Here is a tiny trained network, its code and every weight. The questions are about switching its units off for an input and a class, where a switched-off unit gives its printed mean instead of its output.

import numpy as np


def w(rows, s, z=0):
    codes = np.array(rows[::2]) - 128.0
    scale = np.full(codes.shape[1], s)
    scale[-1] = z or s
    return codes * scale


def f(y):
    return y / 2 * (1 + np.tanh(0.7978845608 * (y + 0.044715 * y**3)))


def log_softmax(a):
    a = a - a.max(-1, keepdims=True)
    return a - np.log(np.exp(a).sum(-1, keepdims=True))


def net(x, mask):
    res = np.array(x, float).reshape(1, 3) / 4 @ E
    y = f(res @ A[0][:, :-1].T + A[0][:, -1])
    res = res + np.where(mask, y, B[0][:, -1]) @ B[0][:, :-1]
    return log_softmax(res[-1] @ U[:, :-1].T + U[:, -1])


A, B = {}, {}
E = w([
[179,111,138,185,147,108,247,212],'x0',
[136,96,93,124,169,86,72,96],'x1',
[139,152,167,200,89,118,73,181],'x2',
],0.015)
A[0] = w([
[132,110,79,120,170,98,7,88,147],'N1',
[132,136,171,152,90,144,46,135,202],'N2',
[120,132,144,179,106,116,86,129,148],'N3',
[135,113,60,65,172,125,98,66,184],'N4',
[130,131,112,125,127,127,114,132,80],'N5',
[107,121,126,52,117,135,138,82,252],'N6',
],0.019,0.0043)
B[0] = w([
[151,129,71,201,129,151,46,60,249],'N1',
[64,166,108,127,128,120,45,192,211],'N2',
[106,98,138,133,133,106,129,197,183],'N3',
[71,103,172,135,151,52,141,83,235],'N4',
[175,58,72,17,178,179,3,142,130],'N5',
[130,177,135,73,97,174,157,80,203],'N6',
],0.024,0.022)
U = w([
[123,142,75,207,109,164,73,73,168],'0',
[170,89,98,186,164,110,123,107,87],'1',
[130,98,129,105,123,178,116,126,21],'2',
[130,196,140,98,60,251,160,90,141],'3',
[65,123,159,108,99,109,112,223,136],'4',
[56,124,152,42,142,103,142,28,97],'5',
[208,86,177,199,103,139,228,190,255],'6',
[144,85,126,80,102,147,110,116,28],'7',
],0.011,0.0053)

Each question gives the input, the list of numbers given to net, and the class t.
The units are the neurons (one row each of A and B). Each row of codes is followed by its name. A weight is (code - 128) times the scale printed after its matrix; where a second scale follows, it is the last column's (A, B and U).
mask holds one flag per neuron, in row order. A switched-off neuron (its flag False) gives its mean, the last column of its row in B, instead of its output. The means were averaged over made-up inputs and are rounded, as every weight is.
A unit's drop is (log p(t) with every unit on - log p(t) with that unit switched off) / (log p(t) with every unit on - log p(t) with every unit switched off).
The circuit of an input: a set's keep is (log p(t) with only the set's units on - log p(t) with every unit switched off) / (log p(t) with every unit on - log p(t) with every unit switched off). Starting from all 6 units, units are removed one at a time, each time the one whose removal leaves the highest keep (on an exact tie, the one counted first), for as long as the keep stays at least 0.8.
units of the circuit, in order: the units of the circuit, biggest drop first
k most important neurons: the k neurons with the biggest drops, biggest first
drop when u is switched off: that unit's drop, to one decimal
input [-7,-4,-2], class 5: units of the circuit, in order -> (N4)
input [5,-1,3], class 6: units of the circuit, in order -> (N1 N2)
input [3,-1,1], class 6: 4 most important neurons -> (N1 N2 N6 N4)
input [3,1,1], class 6: units of the circuit, in order -> (N1 N2 N4)
input [8,4,6], class 6: units of the circuit, in order -> (N2 N1)
input [5,2,2], class 6: 2 most important neurons -> (N1 N2)
input [7,7,-2], class 6: 2 most important neurons -> (N1 N2)
input [-1,-8,0], class 3: units of the circuit, in order -> (N4 N1)
input [0,3,7], class 4: 2 most important neurons -> (N3 N2)
input [-5,-6,1], class 4: 2 most important neurons -> (N1 N2)
input [4,0,-5], class 5: 2 most important neurons -> (N1 N3)
input [6,-5,-5], class 6: 3 most important neurons -> (N1 N2 N6)
input [-6,-5,3], class 4: drop when N2 is switched off -> 0.8
input [-5,-3,-2], class 5: drop when N4 is switched off -> 0.1
input [3,0,-5], class 5: drop when N1 is switched off -> 1.1
input [-3,-1,6], class 4: drop when N2 is switched off -> 0.4
